Below is a small trained network, with its code and all its weights. Each question gives an input and a class and asks what happens when units are switched off, that is, made to give their printed mean instead of their output.

import numpy as np


def w(rows, s, z=0):
    codes = np.array(rows[::2]) - 128.0
    scale = np.full(codes.shape[1], s)
    scale[-1] = z or s
    return codes * scale


def norm(h):
    return h / np.sqrt((h * h).mean(-1, keepdims=True) + 1e-5)


def f(y):
    return np.maximum(y, 0)


def log_softmax(a):
    a = a - a.max(-1, keepdims=True)
    return a - np.log(np.exp(a).sum(-1, keepdims=True))


def net(x, mask):
    res = np.array(x, float).reshape(1, 6) / 4 @ E
    u = 0
    for l in range(2):
        y = f(norm(res) @ A[l][:, :-1].T + A[l][:, -1])
        res = res + np.where(mask[u : u + 8], y, B[l][:, -1]) @ B[l][:, :-1]
        u += 8
    return log_softmax(norm(res)[-1] @ U[:, :-1].T + U[:, -1])


A, B = {}, {}
E = w([
[128,128,129,128,131,126,128,128,128],'x0',
[124,99,168,157,64,158,125,182,156],'x1',
[103,108,105,121,49,119,134,45,85],'x2',
[189,44,126,3,120,106,95,142,120],'x3',
[77,79,101,137,129,124,161,190,109],'x4',
[145,123,121,106,142,204,230,81,194],'x5',
],0.0054)
A[0] = w([
[162,70,82,193,123,158,168,52,77,48],'L0N0',
[128,124,153,79,192,121,102,155,159,141],'L0N1',
[141,102,11,148,253,51,127,51,138,52],'L0N2',
[199,163,108,126,206,205,155,195,78,89],'L0N3',
[51,199,34,151,87,173,129,116,171,191],'L0N4',
[189,147,140,155,114,116,102,105,150,254],'L0N5',
[130,52,158,40,127,138,144,101,90,130],'L0N6',
[152,152,204,97,131,161,186,93,119,197],'L0N7',
],0.0067,0.003)
B[0] = w([
[98,128,125,86,172,50,106,97,173,175],'L0N0',
[116,219,72,158,57,147,118,115,131,217],'L0N1',
[140,8,204,230,60,254,106,214,152,217],'L0N2',
[66,168,86,8,110,113,112,156,130,210],'L0N3',
[208,166,141,123,110,95,146,171,83,235],'L0N4',
[62,50,177,59,204,149,135,188,47,223],'L0N5',
[159,218,119,217,120,81,192,153,91,255],'L0N6',
[108,141,178,132,120,169,71,133,67,221],'L0N7',
],0.0055,0.0045)
A[1] = w([
[198,164,99,139,144,104,153,123,109,211],'L1N0',
[156,138,139,87,151,178,255,82,212,91],'L1N1',
[104,73,143,139,77,183,127,140,158,102],'L1N2',
[118,68,138,178,59,73,139,15,115,118],'L1N3',
[223,64,134,87,120,116,120,169,159,247],'L1N4',
[128,93,216,141,148,141,136,168,70,158],'L1N5',
[70,85,75,149,121,103,190,175,135,153],'L1N6',
[65,172,173,213,149,155,97,136,152,238],'L1N7',
],0.0084,0.0011)
B[1] = w([
[131,185,106,137,42,160,158,94,156,168],'L1N0',
[112,91,106,155,103,15,12,147,75,203],'L1N1',
[80,99,93,165,113,150,113,131,144,170],'L1N2',
[123,126,109,87,228,166,140,249,219,200],'L1N3',
[119,106,102,196,158,130,250,86,140,200],'L1N4',
[86,153,99,132,106,161,95,22,153,255],'L1N5',
[149,188,205,72,171,171,81,3,117,195],'L1N6',
[182,49,84,73,111,97,196,123,138,223],'L1N7',
],0.0073,0.0067)
U = w([
[120,91,103,146,109,49,40,135,86,128],'0',
[191,129,98,139,107,99,217,127,102,126],'1',
[129,131,120,69,163,140,118,204,167,140],'2',
[121,72,126,170,113,167,120,114,157,129],'3',
[116,151,90,97,102,134,110,103,136,157],'4',
[125,146,178,88,148,141,105,80,93,130],'5',
[156,158,175,154,100,140,95,143,140,66],'6',
[190,129,252,160,124,109,116,187,120,6],'7',
],0.017,0.016)

Each question gives the input, the list of numbers given to net, and the class t.
The units are the neurons (one row each of A and B). Each row of codes is followed by its name. A weight is (code - 128) times the scale printed after its matrix; where a second scale follows, it is the last column's (A, B and U).
mask holds one flag per neuron, layer by layer. A switched-off neuron (its flag False) gives its mean, the last column of its row in B, instead of its output. The means were averaged over made-up inputs and are rounded, as every weight is.
A unit's drop is (log p(t) with every unit on - log p(t) with that unit switched off) / (log p(t) with every unit on - log p(t) with every unit switched off).
The circuit of an input: a set's keep is (log p(t) with only the set's units on - log p(t) with every unit switched off) / (log p(t) with every unit on - log p(t) with every unit switched off). Starting from the 12 units with the biggest drops (on a tie, the unit counted first), units are removed one at a time, each time the one whose removal leaves the highest keep (on an exact tie, the one counted first), for as long as the keep stays at least 0.8.
circuit, biggest first: the units of the circuit, biggest drop first
unit that matters most: the unit with the biggest drop
top k neurons: the k neurons with the biggest drops, biggest first
k most important neurons of layer l: the k neurons of layer l with the biggest drops, biggest first
input [5,-7,-1,4,3,-1], class 3: circuit, biggest first : [L0N2]
input [0,2,-7,0,-6,-5], class 2: top 4 neurons : [L1N1; L1N6; L0N7; L0N1]
input [4,-7,2,6,-3,-3], class 3: circuit, biggest first : [L0N2; L1N4]
input [-1,0,3,8,-7,-7], class 1: circuit, biggest first : [L1N4; L1N1]
input [0,1,1,-4,-2,-3], class 1: top 3 neurons : [L1N7; L1N1; L1N6]
input [-6,-2,1,-5,3,6], class 0: top 2 neurons : [L1N1; L0N6]
input [4,5,0,-8,3,6], class 1: top 3 neurons : [L1N7; L0N4; L0N2]
input [-4,-8,8,-4,8,4], class 2: circuit, biggest first : [L1N3; L0N0; L1N5]
input [-4,-5,7,5,-4,2], class 2: top 2 neurons : [L1N3; L0N4]
input [-2,-4,-7,-6,-6,5], class 2: 4 most important neurons of layer 1 : [L1N4; L1N6; L1N7; L1N5]
input [-4,5,-2,1,1,5], class 0: top 2 neurons : [L1N1; L0N2]
input [2,7,1,4,6,-3], class 3: 2 most important neurons of layer 0 : [L0N3; L0N5]
input [5,-4,-3,-5,-4,-3], class 1: top 4 neurons : [L1N7; L1N1; L1N6; L0N7]
input [-6,-5,6,0,-4,2], class 2: top 2 neurons : [L1N3; L0N0]
input [0,6,-6,6,-3,4], class 1: unit that matters most : L1N4
input [-6,-8,3,1,-2,6], class 3: top 3 neurons : [L0N2; L0N7; L0N3]
input [-4,5,-5,0,8,3], class 5: 2 most important neurons of layer 1 : [L1N6; L1N3]
input [-1,4,8,-4,-6,6], class 2: 3 most important neurons of layer 0 : [L0N0; L0N2; L0N7]
input [-5,-3,2,5,-4,-3], class 1: top 3 neurons : [L1N4; L0N7; L1N6]
input [6,-3,8,1,0,-4], class 2: unit that matters most : L1N3
input [2,8,0,6,-5,-1], class 3: 4 most important neurons of layer 0 : [L0N4; L0N5; L0N3; L0N0]
input [-1,-4,2,-1,6,-3], class 5: top 3 neurons : [L1N6; L1N5; L0N7]
input [7,-4,-7,8,-5,-7], class 1: top 4 neurons : [L1N4; L1N1; L0N7; L1N3]
input [0,2,1,4,5,2], class 5: 2 most important neurons of layer 1 : [L1N6; L1N7]
input [-8,5,-4,-5,2,1], class 4: 4 most important neurons of layer 0 : [L0N6; L0N1; L0N2; L0N3]
input [4,-1,5,3,-2,-1], class 2: top 2 neurons : [L1N3; L0N4]
input [-5,-5,-4,-8,-7,-2], class 1: circuit, biggest first : [L1N7]
input [4,-7,-3,-6,7,-3], class 3: top 4 neurons : [L0N2; L0N6; L1N7; L0N5]
input [-5,3,8,7,3,-2], class 2: 2 most important neurons of layer 1 : [L1N3; L1N7]
input [-1,-7,-6,6,4,2], class 3: 3 most important neurons of layer 0 : [L0N2; L0N4; L0N0]
